Below are the code and all the weights of a small trained network. Each question names an input and a class and asks about switching units off, where a switched-off unit gives its printed mean instead of its output.

import numpy as np


def w(rows, s, z=0):
    codes = np.array(rows[::2]) - 128.0
    scale = np.full(codes.shape[1], s)
    scale[-1] = z or s
    return codes * scale


def f(y):
    return np.maximum(y, 0)


def log_softmax(a):
    a = a - a.max(-1, keepdims=True)
    return a - np.log(np.exp(a).sum(-1, keepdims=True))


def net(x, mask):
    res = np.array(x, float).reshape(1, 3) / 4 @ E
    y = f(res @ A[0][:, :-1].T + A[0][:, -1])
    res = res + np.where(mask, y, B[0][:, -1]) @ B[0][:, :-1]
    return log_softmax(res[-1] @ U[:, :-1].T + U[:, -1])


A, B = {}, {}
E = w([
[22,89,28,87,232],'x0',
[26,245,128,79,37],'x1',
[234,201,56,3,143],'x2',
],0.0055)
A[0] = w([
[69,181,136,84,59,17],'neuron 0',
[200,56,131,168,194,50],'neuron 1',
[61,192,121,115,67,70],'neuron 2',
[225,61,131,137,190,53],'neuron 3',
[229,170,241,152,40,98],'neuron 4',
[80,216,141,92,85,5],'neuron 5',
[72,113,71,103,195,5],'neuron 6',
[253,192,50,16,168,100],'neuron 7',
[24,57,219,245,126,113],'neuron 8',
[23,110,23,101,219,158],'neuron 9',
[62,195,135,104,102,84],'neuron 10',
[190,54,127,165,180,63],'neuron 11',
[68,189,138,109,67,33],'neuron 12',
],0.0062,0.0015)
B[0] = w([
[86,172,110,168,180,178],'neuron 0',
[71,174,123,179,182,200],'neuron 1',
[112,176,124,178,170,184],'neuron 2',
[41,158,115,173,184,198],'neuron 3',
[94,24,33,164,46,231],'neuron 4',
[77,168,116,162,168,179],'neuron 5',
[130,64,61,165,63,185],'neuron 6',
[1,112,186,64,124,239],'neuron 7',
[46,121,200,39,109,253],'neuron 8',
[167,64,77,129,54,250],'neuron 9',
[117,168,111,186,172,179],'neuron 10',
[82,176,126,174,186,195],'neuron 11',
[87,171,107,175,180,177],'neuron 12',
],0.0081,0.0056)
U = w([
[119,197,113,237,241,56],'0',
[153,58,35,161,24,103],'1',
[81,133,236,2,129,116],'2',
[210,151,158,110,132,253],'3',
],0.009,0.0039)

Each question gives the input, the list of numbers given to net, and the class t.
The units are the neurons (one row each of A and B). Each row of codes is followed by its name. A weight is (code - 128) times the scale printed after its matrix; where a second scale follows, it is the last column's (A, B and U).
mask holds one flag per neuron, in row order. A switched-off neuron (its flag False) gives its mean, the last column of its row in B, instead of its output. The means were averaged over made-up inputs and are rounded, as every weight is.
A unit's drop is (log p(t) with every unit on - log p(t) with that unit switched off) / (log p(t) with every unit on - log p(t) with every unit switched off).
The circuit of an input: a set's keep is (log p(t) with only the set's units on - log p(t) with every unit switched off) / (log p(t) with every unit on - log p(t) with every unit switched off). Starting from the 12 units with the biggest drops (on a tie, the unit counted first), units are removed one at a time, each time the one whose removal leaves the highest keep (on an exact tie, the one counted first), for as long as the keep stays at least 0.8.
circuit, biggest first: the units of the circuit, biggest drop first
top k neurons: the k neurons with the biggest drops, biggest first
drop of u: that unit's drop, to one decimal
input [-3,-2,8], class 2: circuit, biggest first : (neuron 7)
input [-5,5,4], class 0: top 2 neurons : (neuron 9; neuron 8)
input [-3,-1,-5], class 2: top 3 neurons : (neuron 8; neuron 9; neuron 6)
input [-8,-1,7], class 1: top 2 neurons : (neuron 4; neuron 8)
input [7,2,5], class 1: top 3 neurons : (neuron 9; neuron 6; neuron 8)
input [-2,-1,-2], class 3: top 3 neurons : (neuron 7; neuron 9; neuron 6)
input [2,3,1], class 3: circuit, biggest first : (neuron 4; neuron 3; neuron 1; neuron 7)
input [-8,8,-8], class 0: top 3 neurons : (neuron 12; neuron 2; neuron 0)
input [7,0,-8], class 2: top 2 neurons : (neuron 8; neuron 4)
input [8,-2,-2], class 1: drop of neuron 9 : 0.2
input [-5,-7,8], class 2: drop of neuron 0 : 0.1
input [-7,-5,-8], class 2: drop of neuron 4 : -0.2
